Below is a small trained network, with its code and all its weights. Each question gives an input and a target symbol and asks what happens when units are switched off, that is, made to give their printed mean instead of their output.

import numpy as np


def w(rows, s, z=0):
    codes = np.array(rows[::2]) - 128.0
    scale = np.full(codes.shape[1], s)
    scale[-1] = z or s
    return codes * scale


def norm(h):
    return h / np.sqrt((h * h).mean(-1, keepdims=True) + 1e-5)


def f(y):
    return np.maximum(y, 0)


def softmax(a):
    e = np.exp(a - a.max(-1, keepdims=True))
    return e / e.sum(-1, keepdims=True)


def log_softmax(a):
    a = a - a.max(-1, keepdims=True)
    return a - np.log(np.exp(a).sum(-1, keepdims=True))


def net(x, mask):
    ids = ['ΠΦεηθλω'.index(c) for c in x.split()]
    T = len(ids)
    res = E[ids] + P[:T]
    r = norm(res)
    for j in range(3):
        rows = slice(2 * j, 2 * j + 2)
        q, k, v = (r @ M[0][rows].T for M in (Q, K, V))
        z = softmax(np.where(np.tri(T) > 0, q @ k.T / 2**0.5, -1e9)) @ v
        o = O[0][rows]
        res = res + np.where(mask[j], z, o[:, -1]) @ o[:, :-1]
    y = f(norm(res) @ A[0][:, :-1].T + A[0][:, -1])
    res = res + np.where(mask[3:11], y, B[0][:, -1]) @ B[0][:, :-1]
    return log_softmax(norm(res)[-1] @ U[:, :-1].T + U[:, -1])


Q, K, V, O, A, B = {}, {}, {}, {}, {}, {}
E = w([
[156,127,86,168,111,2],'Π',
[77,149,155,118,114,117],'Φ',
[94,129,139,156,120,95],'ε',
[123,127,106,122,140,86],'η',
[144,110,112,132,105,147],'θ',
[124,159,129,149,109,112],'λ',
[103,91,138,86,102,90],'ω',
],0.019)
P = w([
[46,163,54,77,112,75],'0',
[111,114,152,118,154,144],'1',
[62,180,30,86,153,148],'2',
[128,120,138,124,181,201],'3',
[66,192,1,103,183,198],'4',
[175,106,158,130,213,203],'5',
[124,209,132,49,89,55],'6',
[177,95,156,127,200,200],'7',
],0.0065)
Q[0] = w([
[52,201,93,215,205,113],'h0',
[153,173,30,115,92,206],'h0',
[36,102,98,141,190,70],'h1',
[165,251,85,128,165,92],'h1',
[118,177,108,146,150,64],'h2',
[176,36,255,159,180,160],'h2',
],0.0089)
K[0] = w([
[152,128,115,193,206,155],'h0',
[95,192,19,151,83,145],'h0',
[63,102,193,144,206,41],'h1',
[78,255,127,143,120,129],'h1',
[207,148,153,104,191,101],'h2',
[86,42,127,225,130,80],'h2',
],0.0098)
V[0] = w([
[234,121,98,102,2,181],'h0',
[190,98,250,212,137,150],'h0',
[169,102,128,151,234,231],'h1',
[97,106,158,13,135,146],'h1',
[82,46,162,94,109,120],'h2',
[140,162,175,161,242,162],'h2',
],0.0042)
O[0] = w([
[105,197,145,142,147,139,1],'h0',
[57,137,92,197,118,167,61],'h0',
[49,109,129,92,66,2,7],'h1',
[56,163,145,146,172,97,123],'h1',
[121,134,76,73,87,175,137],'h2',
[148,156,135,96,164,96,82],'h2',
],0.0062,0.0047)
A[0] = w([
[157,92,165,120,129,208,253],'n0',
[73,129,244,102,123,157,88],'n1',
[194,180,103,73,112,156,55],'n2',
[49,107,140,180,110,147,92],'n3',
[133,122,114,212,119,151,142],'n4',
[214,144,96,159,197,55,120],'n5',
[124,254,150,93,48,104,106],'n6',
[175,158,93,248,129,122,134],'n7',
],0.0083,0.0054)
B[0] = w([
[160,175,89,105,124,63,247],'n0',
[128,183,111,229,196,152,182],'n1',
[67,94,154,239,177,205,155],'n2',
[155,39,131,241,101,160,191],'n3',
[52,81,97,2,122,103,206],'n4',
[64,87,205,82,141,225,254],'n5',
[154,62,176,103,136,16,187],'n6',
[129,246,154,175,84,140,254],'n7',
],0.0074,0.0053)
U = w([
[142,242,123,103,50,112,114],'Π',
[88,158,92,105,236,51,3],'Φ',
[79,80,101,172,82,119,211],'ε',
[129,77,166,70,184,190,85],'η',
[218,187,99,213,178,143,172],'θ',
[125,145,251,160,91,207,77],'λ',
[200,133,73,30,83,117,143],'ω',
],0.012,0.0047)

Each question gives the input, a string of symbols that net reads in full, and the target symbol t.
The units are the heads (2 rows each of Q, K, V and O) and the neurons (one row each of A and B). Each row of codes is followed by its name. A weight is (code - 128) times the scale printed after its matrix; where a second scale follows, it is the last column's (O, A, B and U).
mask holds one flag per unit, heads first, then neurons. A switched-off unit (its flag False) gives its mean, the last column of its rows in O or B, instead of its output. The means were averaged over made-up inputs and are rounded, as every weight is.
A unit's drop is (log p(t) with every unit on - log p(t) with that unit switched off) / (log p(t) with every unit on - log p(t) with every unit switched off).
The circuit of an input: a set's keep is (log p(t) with only the set's units on - log p(t) with every unit switched off) / (log p(t) with every unit on - log p(t) with every unit switched off). Starting from all 11 units, units are removed one at a time, each time the one whose removal leaves the highest keep (on an exact tie, the one counted first), for as long as the keep stays at least 0.8.
units of the circuit, in order: the units of the circuit, biggest drop first
k most important neurons: the k neurons with the biggest drops, biggest first
which heads matter: for each layer, one digit per head in row order, 1 if its drop is at least 0.15 and else 0, layers parted by /
drop when u is switched off: that unit's drop, to one decimal
input ω Π ε ε Π Φ ε ε, target ε: 2 most important neurons	(n4, n3)
input Π ε ε θ ε Φ θ, target ε: which heads matter	010
input ε ω ε, target ω: which heads matter	111
input ω η ε Φ Π ω ε, target Φ: which heads matter	000
input Π ε λ, target λ: which heads matter	100
input η ε λ Π ε, target λ: 2 most important neurons	(n7, n0)
input η ω Π, target Π: 3 most important neurons	(n7, n5, n3)
input ε ε ε ε η ε λ, target λ: units of the circuit, in order	(n2)
input ε ε ε λ ε, target λ: units of the circuit, in order	(h2, n0, n5)
input η ε θ θ, target ω: which heads matter	010
input θ λ ε ε Π Φ ω Φ, target θ: which heads matter	000
input Φ Π Φ ε λ ε θ, target θ: which heads matter	000
input ω Π ε ε η ω, target Φ: units of the circuit, in order	(h1, n5, n1)
input Π ε ε Π ε, target Π: 4 most important neurons	(n7, n5, n2, n6)
input η ω ε ω θ ε θ, target ε: 2 most important neurons	(n2, n6)
input ε ε ε ε Φ, target Φ: which heads matter	001
input θ Φ λ θ θ, target θ: which heads matter	100
input ε ε Φ, target Φ: 3 most important neurons	(n7, n5, n6)
input Φ θ η, target η: 2 most important neurons	(n5, n7)
input η θ ω Φ ε λ, target Π: 2 most important neurons	(n7, n4)
input ε Φ Π ε, target ε: 2 most important neurons	(n3, n4)
input ε Π ε, target Π: 4 most important neurons	(n7, n5, n4, n2)
input λ ω λ θ, target ω: drop when n7 is switched off	0.1
input ε λ Π λ η Π, target λ: drop when n5 is switched off	0.8
input ω ε η, target η: drop when n0 is switched off	0.0
input θ λ Π, target Π: drop when h0 is switched off	0.0
